Below are the code and all the weights of a small trained network. Each question names an input and a class and asks about switching units off, where a switched-off unit gives its printed mean instead of its output.

import numpy as np


def w(rows, s, z=0):
    codes = np.array(rows[::2]) - 128.0
    scale = np.full(codes.shape[1], s)
    scale[-1] = z or s
    return codes * scale


def f(y):
    return np.maximum(y, 0)


def log_softmax(a):
    a = a - a.max(-1, keepdims=True)
    return a - np.log(np.exp(a).sum(-1, keepdims=True))


def net(x, mask):
    res = np.array(x, float).reshape(1, 7) / 4 @ E
    y = f(res @ A[0][:, :-1].T + A[0][:, -1])
    res = res + np.where(mask, y, B[0][:, -1]) @ B[0][:, :-1]
    return log_softmax(res[-1] @ U[:, :-1].T + U[:, -1])


A, B = {}, {}
E = w([
[129,128,128,131,126],'x0',
[8,176,25,170,122],'x1',
[124,253,200,179,156],'x2',
[78,38,183,208,215],'x3',
[199,123,72,234,101],'x4',
[177,151,60,97,246],'x5',
[126,127,128,129,131],'x6',
],0.004)
A[0] = w([
[118,106,142,151,145,69],'n0',
[106,89,153,161,169,63],'n1',
[147,140,104,113,185,65],'n2',
[115,95,147,156,149,46],'n3',
[80,98,187,160,22,30],'n4',
[98,85,153,172,176,57],'n5',
[75,128,165,62,146,53],'n6',
[162,163,102,79,73,46],'n7',
[47,151,63,132,124,43],'n8',
[93,77,154,177,183,60],'n9',
[65,131,174,42,151,44],'n10',
[210,102,190,96,146,29],'n11',
[71,128,167,59,148,50],'n12',
[147,162,114,79,85,56],'n13',
[118,254,201,176,145,29],'n14',
[95,78,164,163,185,75],'n15',
[92,113,181,153,29,31],'n16',
[39,141,69,152,121,62],'n17',
[202,126,103,224,92,73],'n18',
[79,136,160,87,132,226],'n19',
[70,151,74,155,134,23],'n20',
[117,9,68,79,79,43],'n21',
[84,143,92,147,131,51],'n22',
[41,147,63,144,118,40],'n23',
[223,97,193,100,128,36],'n24',
[178,150,67,97,237,47],'n25',
[87,145,88,143,131,45],'n26',
[154,187,80,80,75,70],'n27',
[158,148,91,105,211,54],'n28',
[141,154,115,99,104,61],'n29',
[128,175,175,159,144,37],'n30',
[215,87,191,105,119,44],'n31',
[84,74,161,172,175,76],'n32',
[81,117,189,167,20,44],'n33',
[165,147,76,106,236,53],'n34',
[95,84,157,171,182,53],'n35',
[124,206,187,165,147,46],'n36',
[141,155,113,100,102,61],'n37',
[142,159,107,99,100,59],'n38',
[56,130,182,28,158,43],'n39',
[115,19,57,71,103,1],'n40',
[197,121,92,226,106,39],'n41',
[146,157,112,89,91,58],'n42',
[188,122,93,217,108,42],'n43',
[128,196,190,167,145,45],'n44',
[211,98,195,99,132,40],'n45',
[157,188,112,87,75,59],'n46',
],0.0085,0.0048)
B[0] = w([
[148,163,137,129,108,134],'n0',
[172,173,136,130,88,155],'n1',
[106,106,154,84,109,143],'n2',
[157,177,140,129,98,135],'n3',
[101,88,221,46,78,169],'n4',
[183,185,139,131,92,162],'n5',
[90,117,60,155,67,152],'n6',
[201,171,134,139,89,154],'n7',
[71,188,167,183,147,158],'n8',
[200,185,138,133,93,173],'n9',
[77,117,39,165,55,162],'n10',
[50,171,170,185,148,171],'n11',
[87,115,56,158,63,154],'n12',
[189,160,130,146,96,148],'n13',
[144,146,56,34,236,186],'n14',
[201,165,143,132,90,178],'n15',
[105,99,202,52,83,162],'n16',
[85,162,186,192,167,169],'n17',
[116,54,49,192,118,189],'n18',
[196,4,138,211,202,254],'n19',
[74,162,165,176,165,142],'n20',
[135,146,57,22,224,188],'n21',
[94,148,151,162,160,137],'n22',
[71,183,173,191,158,160],'n23',
[63,184,170,184,167,183],'n24',
[93,79,204,45,73,179],'n25',
[91,155,152,161,150,135],'n26',
[217,164,153,159,105,173],'n27',
[99,85,174,65,95,157],'n28',
[162,159,126,137,106,134],'n29',
[114,165,89,80,168,141],'n30',
[82,177,176,184,185,183],'n31',
[204,167,138,129,93,181],'n32',
[104,82,219,48,88,177],'n33',
[100,70,194,55,83,174],'n34',
[184,190,136,131,80,165],'n35',
[126,156,76,61,191,162],'n36',
[162,160,129,134,106,135],'n37',
[168,169,132,136,106,137],'n38',
[63,113,23,176,43,173],'n39',
[132,200,42,22,207,167],'n40',
[95,74,38,176,73,171],'n41',
[176,163,127,138,97,142],'n42',
[98,79,48,169,80,164],'n43',
[116,170,72,64,179,159],'n44',
[65,178,169,183,167,179],'n45',
[205,157,144,155,93,163],'n46',
],0.033,0.0037)
U = w([
[64,181,185,205,178,108],'0',
[253,183,141,138,65,100],'1',
[134,145,63,36,207,115],'2',
[91,51,216,56,64,96],'3',
[90,65,33,196,60,87],'4',
[162,89,139,150,153,253],'5',
],0.0049,0.012)

Each question gives the input, the list of numbers given to net, and the class t.
The units are the neurons (one row each of A and B). Each row of codes is followed by its name. A weight is (code - 128) times the scale printed after its matrix; where a second scale follows, it is the last column's (A, B and U).
mask holds one flag per neuron, in row order. A switched-off neuron (its flag False) gives its mean, the last column of its row in B, instead of its output. The means were averaged over made-up inputs and are rounded, as every weight is.
A unit's drop is (log p(t) with every unit on - log p(t) with that unit switched off) / (log p(t) with every unit on - log p(t) with every unit switched off).
The circuit of an input: a set's keep is (log p(t) with only the set's units on - log p(t) with every unit switched off) / (log p(t) with every unit on - log p(t) with every unit switched off). Starting from the 12 units with the biggest drops (on a tie, the unit counted first), units are removed one at a time, each time the one whose removal leaves the highest keep (on an exact tie, the one counted first), for as long as the keep stays at least 0.8.
units of the circuit, in order: the units of the circuit, biggest drop first
most important unit: the unit with the biggest drop
top k neurons: the k neurons with the biggest drops, biggest first
drop of u: that unit's drop, to one decimal
input [-7,-5,6,1,-2,-4,-1], class 2: units of the circuit, in order	n14; n44
input [0,-6,-4,6,-7,-8,5], class 3: units of the circuit, in order	n4
input [1,-1,-6,-7,1,-6,2], class 1: units of the circuit, in order	n27; n7
input [4,-3,0,1,-5,-5,4], class 3: units of the circuit, in order	n4; n33
input [-4,4,-2,-5,-8,6,-5], class 4: top 2 neurons	n39; n10
input [-8,2,-5,3,1,-2,1], class 2: units of the circuit, in order	n21; n40
input [-8,8,0,-8,-8,-3,-4], class 0: top 4 neurons	n23; n8; n17; n20
input [6,-7,3,7,8,8,4], class 3: top 2 neurons	n25; n34
input [2,-7,7,8,-2,-3,-4], class 1: top 4 neurons	n15; n32; n9; n35
input [-7,-2,-6,1,7,-5,1], class 4: top 3 neurons	n18; n41; n43
input [3,1,6,-5,2,2,-5], class 2: top 2 neurons	n14; n36
input [-8,2,7,6,-6,-2,-1], class 2: top 2 neurons	n14; n36
input [3,0,-6,5,5,3,4], class 2: top 2 neurons	n21; n40
input [4,-2,-6,-1,-1,8,-3], class 3: most important unit	n25
input [-1,-2,6,-1,-4,-7,-5], class 3: top 3 neurons	n33; n4; n16
input [-2,6,-4,3,5,-6,-3], class 0: top 4 neurons	n17; n23; n8; n25
input [-4,-7,2,3,-8,5,3], class 4: top 4 neurons	n39; n10; n12; n6
input [4,-3,5,-8,-8,-6,-1], class 1: top 2 neurons	n46; n27
input [8,7,8,7,5,2,2], class 2: top 3 neurons	n14; n36; n44
input [-2,1,-6,0,6,6,4], class 2: most important unit	n40
input [3,-1,4,6,1,-8,4], class 3: top 2 neurons	n33; n4
input [6,-8,6,-8,3,-5,-7], class 0: drop of n45	0.6
input [0,-6,-7,7,3,3,7], class 1: drop of n45	-0.1
input [2,6,-6,-8,-8,8,0], class 1: drop of n42	0.2
input [5,-7,-7,-4,-1,-1,0], class 0: drop of n16	0.0
